Rows, each with its class
 0.65  2.70 -0.09  0.55 -0.36  0.70 -0.20  0.20 -1.92 -2.86 -0.94 -0.83 -0.27 -1.80  0.25 -0.22  0.09  1.21  0.07 -2.35 -0.78  1.52 -1.35  0.72 -0.86 -1.71 -0.78  0.26 -2.05 -2.55 -0.23  2.73 -1.68 -2.19  0.12 -0.29 -0.15  1.51 -0.24  1.11  0.13  1.59 -0.93 -1.83
J
 0.63  2.78 -0.40  1.50 -0.61  0.84 -0.68  0.32 -2.58 -1.97 -0.59 -0.95  0.56 -3.53 -0.04 -0.69  0.01  1.10 -0.28 -2.38 -0.84  0.76 -1.03  0.18 -1.35 -1.60 -0.15  0.36 -1.63 -2.22 -0.46  1.91 -1.84 -1.52 -0.31 -0.36 -0.14  1.17  0.30  1.41  0.92  0.34 -0.71 -1.56
X
 0.91  3.10 -0.07  0.01 -0.48  1.18 -0.73  0.37 -2.27 -2.47 -0.64 -0.65  0.18 -1.44  0.24 -0.12  0.02  1.46  0.59 -3.03 -0.12  1.31 -0.60  0.62 -1.08 -1.93 -0.86  0.59 -2.13 -2.22 -0.85  2.15 -1.68 -2.42 -0.06 -0.40 -0.27  1.47 -0.48  0.71  0.27  1.59 -0.75 -1.93
J
 0.55  0.79 -0.46 -0.02 -0.21  0.66  0.67  1.39  0.53 -0.87  1.39  0.44 -1.75 -1.15  0.90  0.36  1.54  1.64 -0.95 -2.75  0.98  0.91  1.70  2.63 -1.10  0.83 -1.43 -0.66 -1.45  5.18  1.16  0.53  1.46 -3.14  0.05  0.48 -0.75  4.48 -1.50 -1.42  0.61  0.51  0.24  1.28
R
 0.35  2.22  0.10  1.15 -0.10  0.02  0.31  0.04 -2.45 -2.47 -0.47 -0.65 -0.36 -1.74  0.41  0.05 -0.32  0.70  0.06 -2.11  0.14  1.50 -0.68  0.83 -1.25 -1.70 -0.62  0.02 -1.73 -1.96  0.07  2.67 -0.83 -1.33 -0.04  0.19 -0.11  1.89 -0.80  0.79 -0.08  1.23 -0.41 -1.04
V
 0.46  3.30  0.78 -0.85  0.14 -0.04 -1.80 -2.99 -2.66 -3.43 -1.12 -1.00  0.72  1.30 -0.59 -0.35 -1.51 -1.23  0.04 -0.44  0.47  0.38 -1.22 -1.57 -0.55 -2.13  0.25  0.71 -0.61 -6.72 -1.24  0.52 -2.57  1.52 -0.19 -0.35  0.67 -0.83 -0.09  2.03 -1.03  3.43 -0.41 -3.33
B
-0.10  2.35  0.48  1.31 -0.92  1.34 -0.40 -1.29 -2.29 -2.99 -0.25  0.24 -0.52 -2.13 -0.18 -0.87  0.42  0.58  0.04 -1.97  0.70  1.14  0.38 -0.82 -0.82 -1.93 -0.74 -1.69 -1.41 -3.60 -1.61  2.15 -2.30  0.25 -0.16 -0.21 -0.55  1.91 -0.35  1.15  0.23  3.28 -1.16 -0.71
F
-0.62  2.17  0.05  2.03 -0.72  0.87 -0.25 -1.45 -2.02 -2.73 -0.55 -0.50 -0.89 -3.49 -0.40 -0.70  0.98  0.56 -0.57 -1.28 -0.37  1.20  0.63 -1.54 -0.52 -1.74 -0.61 -1.94 -0.90 -3.91 -1.42  1.32 -2.05  0.76  0.45 -0.39 -0.50  1.43 -0.66  1.56  0.27  2.17 -1.30 -0.02
B
 1.51  3.11  0.10 -0.32 -0.07 -0.14 -0.51 -0.03 -1.99 -2.75 -0.79 -0.57  1.06 -0.08  0.50 -0.13 -0.79  0.59  0.20 -1.89  0.59  0.78 -1.43  0.78 -1.39 -1.61  0.42  1.15 -2.00 -2.49  0.06  1.87 -2.12 -1.55 -0.17 -0.32  0.55  1.03 -0.38  1.61  0.34  1.63 -0.41 -2.38
P
 0.75  3.58 -0.45  0.39 -0.41  0.69  0.01 -0.03 -2.37 -2.12 -0.24 -0.56  0.19 -1.15 -0.15  0.33 -0.69  1.37 -0.21 -3.10  1.45  1.07 -1.35  1.06 -1.53 -1.70 -0.43  0.87 -1.79 -2.05  0.41  1.83 -1.82 -1.83 -0.13  0.00 -0.09  1.77 -0.35  0.73  0.48  1.61 -0.59 -1.55
V
-0.77  2.81 -1.04 -1.20 -0.42 -0.04 -2.54  0.54 -1.78 -4.21 -0.14  0.25 -0.28 -0.13  1.67 -0.73 -1.83  0.28  0.12 -2.87 -0.80  1.52 -1.80  2.08 -0.38 -2.50 -0.95  0.88  0.16 -1.19 -2.00  0.94 -0.57 -2.72  0.61 -0.74  0.48  0.73  0.88  0.36  0.58  1.61 -0.63  0.27
U
-1.10  2.23 -0.93 -0.76 -1.11 -0.51 -0.93  0.90 -1.46 -3.85 -0.54  0.03 -0.01  0.32  2.27 -0.40 -1.34 -0.08  0.40 -0.92 -1.20  2.13 -1.95  1.33  0.29 -2.58 -0.48  0.42  0.51 -2.53 -2.19  1.17 -0.52 -2.49  0.27 -0.71  0.43  0.63  0.23  0.60  0.69  1.26 -0.66 -0.27
U
 0.73  3.60 -0.36 -0.75  0.18  0.97 -0.62 -0.10 -1.96 -3.03 -0.42 -0.55  0.12 -1.40 -0.10 -0.82 -0.80  0.77  0.62 -2.78  0.10  0.36 -1.40  0.93 -1.25 -1.57 -0.55  0.99 -1.93 -3.07 -0.19  1.49 -1.85 -1.27 -0.48 -0.19  0.58  0.53 -0.20  0.79  0.05  1.48 -0.88 -2.17
N
 0.93  3.73 -0.25 -0.63 -0.21  0.64 -0.84 -0.51 -2.31 -2.75 -0.47 -0.64  0.07 -1.86 -0.03 -0.29 -0.88  1.17  0.80 -3.09  0.05  0.71 -1.30  0.70 -0.83 -1.32 -0.91  1.34 -2.15 -3.02 -0.36  1.19 -2.21 -2.11  0.27  0.17 -0.23  0.85  0.01  1.10  0.27  1.48 -0.84 -2.25
X
 0.69  3.48 -0.36 -0.37 -0.36  0.80 -1.04 -0.05 -2.40 -2.77 -0.43 -0.82  0.81 -2.45 -0.01 -0.40 -0.48  0.90  0.27 -2.64 -0.20  0.74 -1.00  0.30 -1.17 -1.45 -0.59  1.07 -1.89 -3.42 -0.30  1.77 -1.90 -1.80  0.18  0.12 -0.04  0.87 -0.92  0.93  0.64  0.99 -0.85 -1.70
X
-1.03  0.53  0.02  3.32 -2.02  0.86 -0.05 -1.97 -1.74 -2.25 -0.87 -0.32 -0.15 -2.17 -0.85 -0.70  1.49 -0.29 -0.30  0.97 -0.36  1.25  0.59 -3.05 -0.76 -1.85 -0.37 -3.44 -0.54 -4.81 -2.37  0.81 -2.35  3.08 -0.12 -1.04 -1.04 -0.53  0.07  1.48 -0.61  1.83 -1.82  0.27
L
-0.79  2.05 -1.34 -0.75 -0.86 -0.13 -0.89  1.07 -1.50 -3.93 -0.68  0.18 -0.08  0.24  2.28 -0.31 -1.26  0.24  0.14 -2.10 -0.76  2.07 -1.53  1.91  0.15 -2.70 -1.06  0.65  0.58 -1.47 -1.69  0.95 -0.71 -2.65  0.05 -1.09  0.54  1.14  0.41  0.41  0.82  1.69 -0.84  0.20
U
-1.10  2.28 -1.09 -0.58 -0.95  0.41 -0.92  1.26 -1.66 -4.23  0.13  0.29 -0.60 -0.56  1.90 -0.42 -0.80  0.83 -0.01 -3.03 -0.16  2.10 -1.27  2.24 -0.45 -2.95 -1.37  0.42 -0.03 -0.46 -2.05  1.02 -0.66 -3.30  0.01 -0.72  0.49  1.90  0.46  0.00 -0.17  1.98 -0.81  0.95
U
